Below are the code and all the weights of a small trained network. Each question names an input and a class and asks about switching units off, where a switched-off unit gives its printed mean instead of its output.

import numpy as np


def w(rows, s, z=0):
    codes = np.array(rows[::2]) - 128.0
    scale = np.full(codes.shape[1], s)
    scale[-1] = z or s
    return codes * scale


def f(y):
    return y / 2 * (1 + np.tanh(0.7978845608 * (y + 0.044715 * y**3)))


def log_softmax(a):
    a = a - a.max(-1, keepdims=True)
    return a - np.log(np.exp(a).sum(-1, keepdims=True))


def net(x, mask):
    res = np.array(x, float).reshape(1, 5) / 4 @ E
    y = f(res @ A[0][:, :-1].T + A[0][:, -1])
    res = res + np.where(mask, y, B[0][:, -1]) @ B[0][:, :-1]
    return log_softmax(res[-1] @ U[:, :-1].T + U[:, -1])


A, B = {}, {}
E = w([
[124,70,86,146,210,207,222,124,66,121,93],'x0',
[171,41,214,132,62,134,180,73,151,7,184],'x1',
[35,69,47,37,135,149,124,176,197,125,199],'x2',
[105,66,107,253,64,115,157,217,185,168,114],'x3',
[1,215,106,151,32,130,168,52,144,88,105],'x4',
],0.0096)
A[0] = w([
[128,151,187,111,105,78,54,115,167,166,142,100],'neuron 1',
[38,168,163,127,95,140,145,81,72,91,130,96],'neuron 2',
[110,70,158,125,124,105,170,139,123,71,205,85],'neuron 3',
[78,151,117,132,150,156,73,163,132,201,71,63],'neuron 4',
[181,138,163,245,104,84,123,79,91,99,106,169],'neuron 5',
[131,134,109,122,85,61,66,141,134,136,152,24],'neuron 6',
[97,181,77,124,158,107,54,187,59,196,123,95],'neuron 7',
[151,164,186,108,77,52,81,135,174,118,155,99],'neuron 8',
[141,84,109,222,44,134,191,170,205,170,88,110],'neuron 9',
[96,80,98,150,166,200,205,116,53,144,136,49],'neuron 10',
[165,127,99,148,158,222,208,88,108,108,89,126],'neuron 11',
[136,91,183,113,89,191,112,117,133,67,109,59],'neuron 12',
[185,174,205,141,126,114,152,84,81,160,114,77],'neuron 13',
[138,186,156,13,158,120,136,58,57,76,114,142],'neuron 14',
[48,160,97,165,73,129,178,114,161,104,114,175],'neuron 15',
[99,78,66,38,128,112,132,170,214,111,177,35],'neuron 16',
[103,57,198,151,74,121,129,110,119,91,137,157],'neuron 17',
[110,84,165,114,99,95,135,102,80,80,146,29],'neuron 18',
[86,114,38,75,114,180,136,109,162,109,184,252],'neuron 19',
[187,178,159,216,140,106,127,91,90,127,19,75],'neuron 20',
[207,68,154,121,106,142,125,125,154,73,187,184],'neuron 21',
[210,17,174,118,208,104,63,187,125,166,173,181],'neuron 22',
[122,92,117,219,103,87,178,134,162,155,79,253],'neuron 23',
],0.011,0.0053)
B[0] = w([
[159,131,189,178,142,189,194,66,182,84,89,181],'neuron 1',
[135,96,154,130,43,141,106,118,35,78,76,189],'neuron 2',
[78,173,90,71,161,119,182,87,88,157,141,177],'neuron 3',
[112,130,100,75,147,96,202,68,101,217,116,175],'neuron 4',
[113,73,156,93,121,141,94,143,134,167,182,208],'neuron 5',
[166,135,143,116,83,187,143,120,171,168,112,159],'neuron 6',
[77,126,123,57,123,81,197,68,91,188,97,197],'neuron 7',
[156,174,201,185,164,206,185,72,179,110,87,191],'neuron 8',
[215,214,129,60,119,61,66,123,159,122,147,211],'neuron 9',
[176,155,176,162,108,187,146,35,243,163,99,180],'neuron 10',
[178,123,200,146,146,180,144,73,191,119,88,184],'neuron 11',
[79,158,94,61,95,104,196,71,116,179,134,161],'neuron 12',
[78,129,180,178,123,159,117,190,121,157,210,181],'neuron 13',
[214,178,113,122,111,2,58,183,182,114,148,211],'neuron 14',
[110,71,176,152,40,121,105,153,53,71,60,202],'neuron 15',
[132,96,148,181,124,193,86,192,143,185,222,200],'neuron 16',
[99,169,96,68,164,106,162,71,105,192,127,187],'neuron 17',
[143,129,121,87,94,97,215,106,92,180,133,153],'neuron 18',
[122,80,189,113,138,140,68,121,119,156,201,207],'neuron 19',
[51,101,152,127,99,155,116,128,93,173,225,202],'neuron 20',
[90,138,105,81,149,106,144,55,75,179,93,204],'neuron 21',
[157,84,156,130,32,142,76,146,51,56,65,250],'neuron 22',
[154,159,132,92,153,111,61,130,149,97,145,202],'neuron 23',
],0.0099,0.021)
U = w([
[74,107,141,144,112,188,109,146,146,171,238,89],'0',
[86,152,83,95,118,107,206,99,115,189,91,82],'1',
[152,149,165,175,116,216,173,79,254,126,65,79],'2',
[124,102,131,143,68,142,108,134,67,82,58,128],'3',
[185,190,106,124,117,55,81,148,186,132,149,160],'4',
[95,124,157,130,155,94,72,119,132,93,93,211],'5',
[40,63,6,193,210,53,96,222,225,40,173,2],'6',
],0.013,0.0091)

Each question gives the input, the list of numbers given to net, and the class t.
The units are the neurons (one row each of A and B). Each row of codes is followed by its name. A weight is (code - 128) times the scale printed after its matrix; where a second scale follows, it is the last column's (A, B and U).
mask holds one flag per neuron, in row order. A switched-off neuron (its flag False) gives its mean, the last column of its row in B, instead of its output. The means were averaged over made-up inputs and are rounded, as every weight is.
A unit's drop is (log p(t) with every unit on - log p(t) with that unit switched off) / (log p(t) with every unit on - log p(t) with every unit switched off).
The circuit of an input: a set's keep is (log p(t) with only the set's units on - log p(t) with every unit switched off) / (log p(t) with every unit on - log p(t) with every unit switched off). Starting from the 12 units with the biggest drops (on a tie, the unit counted first), units are removed one at a time, each time the one whose removal leaves the highest keep (on an exact tie, the one counted first), for as long as the keep stays at least 0.8.
circuit, biggest first: the units of the circuit, biggest drop first
most important unit: the unit with the biggest drop
k most important neurons: the k neurons with the biggest drops, biggest first
drop of u: that unit's drop, to one decimal
input [-8,8,-4,3,0], class 1: 2 most important neurons -> neuron 17; neuron 21
input [-7,-5,6,6,7], class 2: 4 most important neurons -> neuron 22; neuron 1; neuron 8; neuron 6
input [8,7,3,-5,-5], class 2: 4 most important neurons -> neuron 10; neuron 11; neuron 7; neuron 4
input [-5,-3,-7,-2,-3], class 0: most important unit -> neuron 20
input [8,0,-8,0,0], class 0: 4 most important neurons -> neuron 20; neuron 13; neuron 5; neuron 8
input [4,6,2,2,5], class 1: 2 most important neurons -> neuron 22; neuron 17
input [-6,5,-3,-3,-7], class 3: 4 most important neurons -> neuron 22; neuron 10; neuron 11; neuron 21
input [1,2,-8,-8,3], class 0: 4 most important neurons -> neuron 20; neuron 13; neuron 9; neuron 5
input [1,-4,3,-6,-4], class 4: 3 most important neurons -> neuron 14; neuron 15; neuron 2
input [-6,-1,3,1,-7], class 3: 3 most important neurons -> neuron 22; neuron 10; neuron 11
input [8,7,-5,8,-5], class 2: 2 most important neurons -> neuron 10; neuron 11
input [-5,-7,7,8,-6], class 4: 3 most important neurons -> neuron 9; neuron 20; neuron 16
input [1,-1,5,-7,8], class 3: 2 most important neurons -> neuron 2; neuron 15
input [-8,4,7,-6,3], class 2: circuit, biggest first -> neuron 8
input [-5,1,-5,0,-3], class 0: 3 most important neurons -> neuron 20; neuron 13; neuron 5
input [-7,-2,-8,5,3], class 0: 2 most important neurons -> neuron 20; neuron 5
input [-7,-7,5,1,-4], class 1: drop of neuron 10 -> 0.3
input [4,-7,8,-8,8], class 0: drop of neuron 9 -> 0.6
input [1,2,-6,0,-6], class 0: drop of neuron 2 -> 0.5
input [4,3,4,4,8], class 3: circuit, biggest first -> neuron 15
input [-8,-7,4,-2,-8], class 2: drop of neuron 1 -> 0.7
